Each name stands for a flat space through zero: a line, a plane or more. A row that begins with a name and a colon came from that space; any other row is followed by the name of the space it lies nearest, among the names in its block.
kavoguli: [ -8 -10   7  11 -25  -5 -40   2  18 -13  10 -17 -13  11  36  15 -11   7
   4 -10 -10  14 -20   8 -12  -6  27 -32 -17  37   9 -36 -10]
fetarveza: [ 12  -2  24 -11  17  -5  -2   1 -15  13 -11   1  -7  13  11  10  16 -19
 -13 -29  25  41  28  15   4  -7  -8  -3   5 -13  28 -13 -34]
kavoguli: [-14  13  75 -24   3   4  57  18  -8   9  22 -37 -38 -35  -8 -13  -1  -1
   7   1 -64 -33   8  16 -20  44  26 -26 -22   5 -50  82  19]
besolriko: [ 22  11 -14 -30  32 -10   1  22 -17   3  -5  18 -33 -19  -8   7 -12 -11
 -31 -66   2  -6  32 -17  -1 -18   2 -19  -3  42  46 -15  -5]
fetarveza: [ 19  29   2  13  48  -8  -7  11 -10  -7  11 -10 -27 -24  -3  10   0 -14
 -22  -3 -17  -9  26  -1   1  -6  10 -20   8   9  13   7   1]
kavoguli: [ -4  29   1  17  57   2  39 -10 -10   7   4   4  -6 -21 -49 -17  26  -8
 -14  56   1 -24  38  -7  12  18 -27  31  35 -40 -19  34   9]
tazpekel: [ -8   9   6   7  21   3  29  -7 -21   7   2   3  -7 -10 -13  -9  -1  13
   1  20  -7  -1  -5  20  11   5   5  -3  -2   3 -25  16   9]
tibmub: [-53  -2  38  -7  38  53 -60   4  -8  -8  -3   8 -15 -22 -15 -36  61  13
  42  19  -5 -11 -15  29   6  25  19 -25  13  23  -4 -23 -55]
kavoguli: [ 11   0 -25  -4  -5  -2   1   7  10  -6   1   2  15  -7  -5  -1 -12  -3
  -1   0 -10 -27  -7 -22  -3  -2  -4  11   0  -3  -1  14  22]
tibmub: [ 43  -5  44 -20 -18   1   2  26  -6   6   3 -36  24  17  46  25  -9 -29
  -4 -53 -23  22   0  11 -18  -4   9  -7 -22 -33  -3  50 -11]
kavoguli: [-10 -30  18  -8 -24  13 -21 -10   0   4 -16  -1  38  27  14  -6  28  -7
  32   0  21  19 -15   7   7   8  -5  21   4 -45   3   2 -20]
gofazketu: [-22  20  14  24   9  49 -19   2 -48 -16   9  22   0  34 -19 -14  14  49
   3 -34 -12 -10   4  -3   6 -16  -1  24  10  11 -18 -20 -24]
besolriko: [-17   3  -1 -14   4  35  10  15  -4   0   4  11  13  -4 -19 -22   2  26
   7  -2 -20 -28 -19  -1 -10   8  -5  11  -5  26 -33  13  -5]
gofazketu: [ 20  16 -20  41   2 -37  13  -7 -12 -19  22 -16 -17  21   5  28 -34   7
 -33 -16 -25 -25  28 -43   4 -19  15  14   4  -2  12  -2  52]
tibmub: [ -5   2   5 -14  24  33 -43  20  -3 -10  -3   6   8  -8  -5 -12  26  -2
  12 -23  -9 -20  -1  -7  -4   2   4  -2   9   9  13  -5 -27]
tazpekel: [ -2   3  15   3  46   2  14   8 -25   4   8  -6  -5  19  -3   4   7   9
 -26 -26 -13  -6  26  -9  -1  -2   8  15   6  19   2  -6  -7]
besolriko: [-21  15  35  30 -21  11 -24 -10  -3 -18  16 -10 -28  19  -1   2  15  15
   6   2 -10   1  20  -6  -5   4   5   0  11 -10  -1 -17 -14]
kavoguli: [-11  -8 -18  22  45 -28   9 -17 -17   7   2  -2 -16  -1  10  10 -11  12
 -14  20   5  16  -9  22  20  -8  31 -22  -7  43   4 -35  13]
kavoguli: [ -1  -5  18 -19  14 -12  44   4 -28  16   0  -3 -19 -12   4   0 -18   8
  -6 -22 -16   5  -7  23   6   4  24 -22 -25  30 -15  21  15]
besolriko: [  0   8 -43   7  14  -3   3  -8   6  -4  -6  16   6 -39 -23 -14  -6  -1
  16  47   1 -28 -23   0  17   3  -1  -5   6  -6 -11  16  32]
tibmub: [ -4 -20 -14 -11 -54  11 -46   3   4 -15  -9  18   8  26  17   4  -7  12
  16 -53  15   7 -15 -19  -3 -20   2   0  -9  14  32 -42 -13]
besolriko: [ -4  32  11  11  -9  29 -61  21  55 -24  19 -13 -20 -19  -6  -2  22 -13
  -5  25 -13 -17  19 -17 -37   9 -20 -12  21   8   8 -18 -40]
fetarveza: [ 55  38   9 -13 -42   6  -8  12 -32  -3 -12  27 -28  -3   5  20 -20 -15
 -14 -80  26  49  31  12   1 -43 -28 -21  -6 -29  37   6 -27]
fetarveza: [ -8  24  10  23 -23  32 -44 -12  -8 -14  -4  21 -12  -1  -9  -8  22  10
  22  14  24  29  -2  25   8 -12 -18 -11  15 -23   2 -24 -40]
tazpekel: [ -1  -4  43   4  23 -11  44  -2  -8  25   8 -24  -1  37  16  15   5   0
 -35  -1   4  43  26  22 -13   7  -6  14  -2   4 -17  -3 -26]
tazpekel: [-16   2 -27   9 -18   3  -7  -7   4 -11   3  18  -9  -4 -15  -9 -11  22
   6   8   0 -20 -12 -14   3  -5   0   1   1  22  -2 -21  16]
gofazketu: [  4  43  39  62 -36  22 -20  -7   2 -25  31 -28  -9  25  14  15  -2  19
  -1  32 -27  14   3  14 -16  -7  -6   1   7 -36 -43  12 -13]
fetarveza: [ -3 -41  -6   4  55 -32  -4 -14  -3  15 -12 -18  30  26  20  12  23 -24
  -8  11  21  13  10  -6  19   8  18  21  12 -14  29 -21   3]
kavoguli: [ 10   1   5 -16   8  -1  53  -8 -22  18 -15  12  20 -11 -29 -15  10 -12
   9  14  11  -7  11   1  17  12 -25  31  10 -59 -17  57  19]
gofazketu: [ -2   1  27 -16 -30   9 -44   7  21 -10  -4  -5 -22 -18   9  -1  19 -23
  22 -13   5   8   8   2 -10   9   1 -28   2 -14  28  -4 -27]
gofazketu: [  0   7   8 -10 -39   0 -58   1   5 -26  -6   6 -40 -44   1  -4   7 -21
  43 -22  -7 -19  -2  -9   9   2  21 -47  -2 -17  40   6   8]
besolriko: [ -9 -52 -13 -21 -10 -16 -41   5   1 -19  -7 -17  28   2  22  -1   4 -14
  41 -40 -30 -61 -25 -50  14  14  51   5 -10  -9  34  15  49]
tazpekel: [ -9  23  42   3  42  35  37  11 -31  13  13 -12   2 -15 -10 -17  10  21
   3  26 -35  -1 -18  49  -2  16   9 -10 -10   9 -67  49 -15]
fetarveza: [-30 -38  14 -29 -55  10   0   3  18   4  -3  -1  12  23  15 -10  -6  20
  20 -24  -3  -2 -29  -6 -17  13   9   3 -23  29 -10 -14  -5]
kavoguli: [  9  26  33 -15 -12  10  34  12  -4   4   8  -4 -22 -20 -19  -8  -1  -5
  -5  -7 -19 -11  22   1 -14  13 -16  -1  -1 -19 -20  48   1]
gofazketu: [ 40  11 -12   6  18 -17 -20  10   5 -10   0 -11   8   1   5  20   4 -37
 -19 -20   1 -10  38 -35   0 -11 -11  16  20 -42  40  12   8]
gofazketu: [-11  18  47 -14 -60  12   6   9  11  -1  13  -5 -53 -15  10   0 -18  14
   5 -20 -15  25  -5  30 -27   5   5 -49 -27  34 -17   1 -23]
kavoguli: [  7  60  22  50 -14   6 -33   3  37 -26  34 -22 -54 -12   0  17  -3  -1
 -28  39 -17  10  34   2 -31  -5 -16 -27  17   6  -6 -21 -26]
tibmub: [ 14   6   1  17  17 -25  -5 -25 -31  -1 -15  12 -14   4 -11   9  20 -24
   2  -6  33  18  43  -9  34 -10  -8  12  26 -62  44  -2   6]
tibmub: [-21 -40   5 -17  23 -31  38  -9  -8  16  -4  -8   5  28  -3   0   5   1
 -14 -18   2 -15  22 -30   6  17  13  32   1  11  16  -9  23]
kavoguli: [ -6 -15 -34  31  43 -31  13 -32 -13   8  -9   3  15   2  -1   4   2  -1
   1  53  23  11 -11  13  35  -3  13   8  10 -12   1 -17  26]
tazpekel: [-13   9  10  12  23   2 -20 -13  -4   1  -5   7 -22 -13  -8  -5  25  -6
   6  25  21  21  12  21  12   3  -1 -16  15  -5  13 -22 -25]
tibmub: [-37 -42   9  -9  14  -5  -3 -10  11  -2  -3 -27  28 -27   3 -24  22  -7
  56  53 -34 -54 -47   0  17  46  46  -4  -8 -18 -28  46  44]
gofazketu: [ 33  34 -29  25  10  -2 -10   0 -21 -20   3  10  -3 -23 -13   6 -14  -7
   1   0 -12 -24   5 -13  18 -21  -1  -3  10 -33   5  28  31]
besolriko: [ -4   3  -5  15  21 -19  23 -12  -4   8   5  -7 -13 -13   4   4 -13   5
  -6  34  -3  11 -12  26   9   3  16 -21  -9  19 -17  -1  15]
tazpekel: [ 25  40 -32   8  65   4  67   3 -37  20   0  21   0 -41 -33  -9 -25  13
 -26  37  -6   0 -12  41  18 -13 -13  -8  -5  17 -48  40  20]
besolriko: [ -7  25  22  21  -4  43 -30  17 -16 -14  20  -2  -9  22  15   3  -7  39
  -9 -27 -24  14 -16  23 -19 -19  10 -17 -12  48 -27 -27 -39]
tibmub: [  2  32   0  -5  20  38 -39  11  10  -2  -8  25 -12 -24 -23 -14  32  -9
  -1  13  28  20  16  19  -7  -7 -36 -10  24  -2  14 -23 -61]
fetarveza: [ 11  39  10  21 -47  35 -44   0  15 -22   3  12  -7  -5 -11  -3  14  -3
  16  13  12  13   8   4 -11 -11 -36  -1  19 -46  -2   2 -33]
besolriko: [-18 -18  26  17 -12 -20  38 -29 -24  11  -1  -9   0  27   5   2   0  13
   9  16   5  20  -1  15  18  10  12  13  -5 -26 -19   9  18]
gofazketu: [ 49  11   9  -7  12 -16  42  16 -43   1   5 -16  13   0   8  17 -27 -15
 -13 -53 -37 -23  14 -17   9 -11  13  12 -13 -39  -7  75  46]
fetarveza: [-10  -4  15   0   1 -12  18  -2  -4   0   8 -11 -14   4  -4   1  -3   3
  -6  -7 -17 -17  14 -15  -2  11  11   5  -2   4  -2   9  17]
fetarveza: [ -9  -2  49 -14 -45  -3   9   4  -4  -4   8 -10 -32  20   4   5   0   2
  -3 -50 -12   1  33 -20 -17   9   1   2  -6  -6  13   5  -6]
tazpekel: [-17 -36   3  -4 -21 -30 -35 -14   1 -15  -7  -3 -13  28   8   9  15 -13
  10 -45  11 -19  33 -56  11   4  19  17  13 -16  66 -35  18]
tibmub: [-19  -5 -16   8 -18  -3  23  -2  14  -2  14  -5  -1  -1   2  -4 -30  30
  -1  24 -24 -20 -34   2 -10   5  15  -7 -20  46 -38  -3  28]
gofazketu: [  1 -39 -26   1  32 -52  38  -9  -2  11   1 -18  20  34  11  18 -17  -6
 -31 -12  -5 -21  17 -44   8   4  20  37   0  12  20 -10  50]
tazpekel: [-15   8   3 -11 -15  18 -16   2   4 -10  -3  11 -14 -37 -19 -22  11   1
  32  13 -10 -27 -14   2   4  14   3 -18   1  -6  -6  19   5]
gofazketu: [  6  -1 -35 -18  31  13  -2   0  31  22 -23  21  33 -32 -16 -17  21 -22
   5  63  44  24 -22  33   4   5 -37   1  14  -8  -6  -5 -32]
tazpekel: [ 14 -15 -18  48  72 -29  19 -15 -61   4   8 -13  31  68  27  32 -14  23
 -41 -27  -4  17  10  -6  29 -31  32  36   2  11   4 -31  23]
tazpekel: [ 45  14 -22 -18   4 -25  47  -1   8  25 -16   7   8 -39  -4   7 -20 -36
 -11  29  25  30  -3  30   7  -6 -28 -14  -6 -33  -6  44  12]
tibmub: [ 25  35   3  22 -35  21 -33   7 -13 -19   8   7 -14   1  16  14 -19  12
   2 -25  -5  25 -11  21  -5 -32  -2 -28 -10  -1  -4  -7 -19]
fetarveza: [-21 -23  20 -26 -13 -14  66  -4  -7  21   1  -4  -4  12  -9 -10 -12  16
  -6 -11 -11 -10   3  -6  -6  21   3  17 -16  16 -23  21  23]
besolriko: [ 10  15 -25  15 -13  28 -25   2 -24 -15  -4  25  18   6  -4  -4  -8  22
  14 -16   2  -2 -24   5  12 -26  -4   4  -1  -5  -8  -5  -2]
fetarveza: [  9   7  -4 -12  65   9 -12  22  13  12   1 -10   4 -25   8   0  11 -16
 -19  16  -3   9  -6  26 -10   3   5 -24  -1  41  -1  -9 -32]
tibmub: [-46 -48  -4  -9 -34 -21  18 -22  11   7  -4   1   0  25   6  -8  -8  25
  14   4   7  -5 -21 -12   3  17  21   9 -15  35  -2 -34  23]
besolriko: [-12  -1  27  -5   4  13  31   8  29  21  10 -22  15   8   9  -3   3   6
 -14  43  -5  24 -14  33 -28  19 -15   2  -9  19 -48   8 -30]
[-16  -6 -36  18  41  12  14 -12 -20   6  -5  21  32  17 -21 -14   5  29
  -4  28  12  -9 -17   2  19  -7  -6  33  12  13 -21 -19   6] -> gofazketu
[ 11  37  44  25 -31  33  -4   5 -12 -12  17 -15  -4   2   8   2  -1  12
  13   9 -26  14  -9  31 -12  -3  -6 -11  -6 -34 -46  39 -18] -> gofazketu
[  4 -34 -18 -22  31 -25  20  -1  19  22 -14  -8  33   6   7   3   8 -25
 -10  14  19   3   1  -9   3  12  -4  21   4  -5  14   0   7] -> gofazketu
[ -2  10 -11  26   9   6 -19 -12   6  -8   0   1  11  -2  -9  -3  16  -3
   9  40   9  -2  -1   1   9   0 -10  11  19 -30  -4  -2  -2] -> fetarveza
[ 10 -21   8 -30  19   9 -37  29  40   9  -4 -21  26   4  33   9  17 -29
 -10 -14   5  17  -6   5 -28   6   0 -10  -4  25  20 -19 -45] -> fetarveza
[ -4  -7  -2  11   5 -52  19 -31  -3   2  -7  -3 -34 -17 -13   6   5 -26
   3  23  17  -4  36 -18  26  12   8  -2  15 -38  36   4  39] -> besolriko
[-19 -15 -51   8 -71  -9  -4 -13  24 -18   3  21   2  12  -9  -5 -36  32
  12   1   1 -31 -27 -40  -4 -10  -2  14  -9  26  -1 -30  43] -> tazpekel
[  3 -13 -17  20  61 -34  27 -20 -16  11  -4 -10  16   6  -6   7  11 -15
 -13  35   9  -6  17  -8  27   7   9  25  18 -27   7   7  30] -> fetarveza
[ 14   3  18   2 -31  -2   4   5  -3   0   7 -13  -4   9  29  15 -23   5
  -1 -20 -12  26 -17  23 -10 -10  12 -23 -24  10 -14   7  -3] -> kavoguli
[-17 -31  16  -6   3 -20  39  -4  -7  14   6 -18   9  36  14   7 -11  15
 -16 -16 -13  -1   1 -10  -6  11  18  20 -14  24 -12  -4  17] -> gofazketu
[ 19  -8 -49  -4  14  -3   7   6  22   6  -7   2  46 -12   2  -1 -14  -9
  -1  34   3 -13 -33  -1   0  -4 -10  11  -3  -1 -16  14  19] -> fetarveza
[ -7   0  -1 -23   3   4   7   8  13   1  -3   7  -6 -16 -25 -14  12 -10
   0  -3  -1 -29  20 -27  -7  15 -15  13  11  -4  11  12   4] -> besolriko
[  4   1 -21   7  23 -36  50 -28 -56  12 -13  27 -26 -11 -20   1 -20  10
  -5 -11  18   9  11  10  44 -15  14  -5  -4  -4  12   4  43] -> besolriko
[ 34  14 -19  -6  31  -4  13  15  -4   9  -2   1  13  -6   2  11 -12 -14
 -27 -10   3   8   8   3  -3 -15 -13   2   0   3   4  10  -3] -> tazpekel
[ -8   8  11  10  21  19  -6 -10  -3   3  -7   9  14  11 -23 -13  39  -7
   4  27  24   7  24  -1   7   8 -31  34  32 -46   1   0 -28] -> kavoguli
[-32 -28  31  -7  13  -8   0   8  13  -1  17 -37  -8   2  21  -2   3   7
   7   3 -43 -29 -15  -5 -14  30  46 -16 -18  43 -15   3  14] -> besolriko
[  3 -16  30 -40 -15   6  37  20  51  30   0 -29  26  -9  19  -3   0 -21
  -5  32  -5  22 -22  31 -38  30 -18  -6 -20   8 -40  35 -25] -> tibmub
[ 42  31 -17   1 -26   5  28  24  31   3  16 -14  15 -15  13  15 -46  -2
 -26  16 -23   5 -23  14 -33 -13 -21 -12 -21  13 -44  36   8] -> tibmub
[-56   0   5   0 -15  23 -29  -5  -3 -25   8  20 -40 -12 -37 -31  18  34
  27  -9 -20 -57   6 -35   2  18  16  -1  10  34   8 -26   9] -> tazpekel
[-44 -19  68 -35 -18 -11  54  -5  -7  13   6 -12 -45   4 -26 -19  20   4
   4 -24 -19 -26  46 -26 -11  46   6  14  -1  -1   0  26  10] -> tazpekel
[ 32  21   9 -36 -25  26  10  29  21  13  -6   8   8 -14   1   0  -7 -16
 -15 -20  11  28   2  19 -30  -8 -42  -8  -8  -1  -9  21 -41] -> fetarveza
[ 15  18  34  27 -20   6   6   0   4  -5  16 -31  11  14  19  13  -3  -4
   1  23 -22  12  -2  15 -12   4  -2   3  -2 -41 -35  37  -1] -> gofazketu
[-35 -40  -5  15 -15 -23  -2 -28 -16  -7  -2  -3   5  30   7  -1   0  21
  23  -2  -2 -17 -13 -21  23   8  34  16  -4   1   8 -23  37] -> fetarveza
[  0  -5 -11 -12   2  25 -29  13   2  -4  -7  15  20  18  -3  -5  13   5
  -3 -30  12  -2   3 -16  -7 -10 -16  20   9   8  17 -25 -28] -> kavoguli
[ 18  -2 -22 -12  -9  49 -51  34   7 -12  -2  14  54  43  13   2   3  14
 -11 -59   2  -3 -12 -25 -25 -29 -24  34   4  17   9 -30 -44] -> kavoguli
[ 11   8 -11 -12  -3  20  -6  13  -9  -1  -6  18  11   3  -7  -4  -2   6
  -4 -29   5  -1   0  -5  -3 -14 -15   8   1   4   4  -1 -13] -> besolriko
[-35 -42   5 -55 -25   1 -16   4  18  -1 -19  12  -5 -21 -19 -29  27 -14
  41 -26   3 -47   2 -40   2  33   9   5   2  -1  36   5  11] -> kavoguli
[-11  -5  15 -16  35  20  21   3 -18  12  -9   7  21   2 -26 -21  31  -2
   6   4   2 -17  13  -5   7  18 -14  34  16 -27 -12  27  -9] -> kavoguli
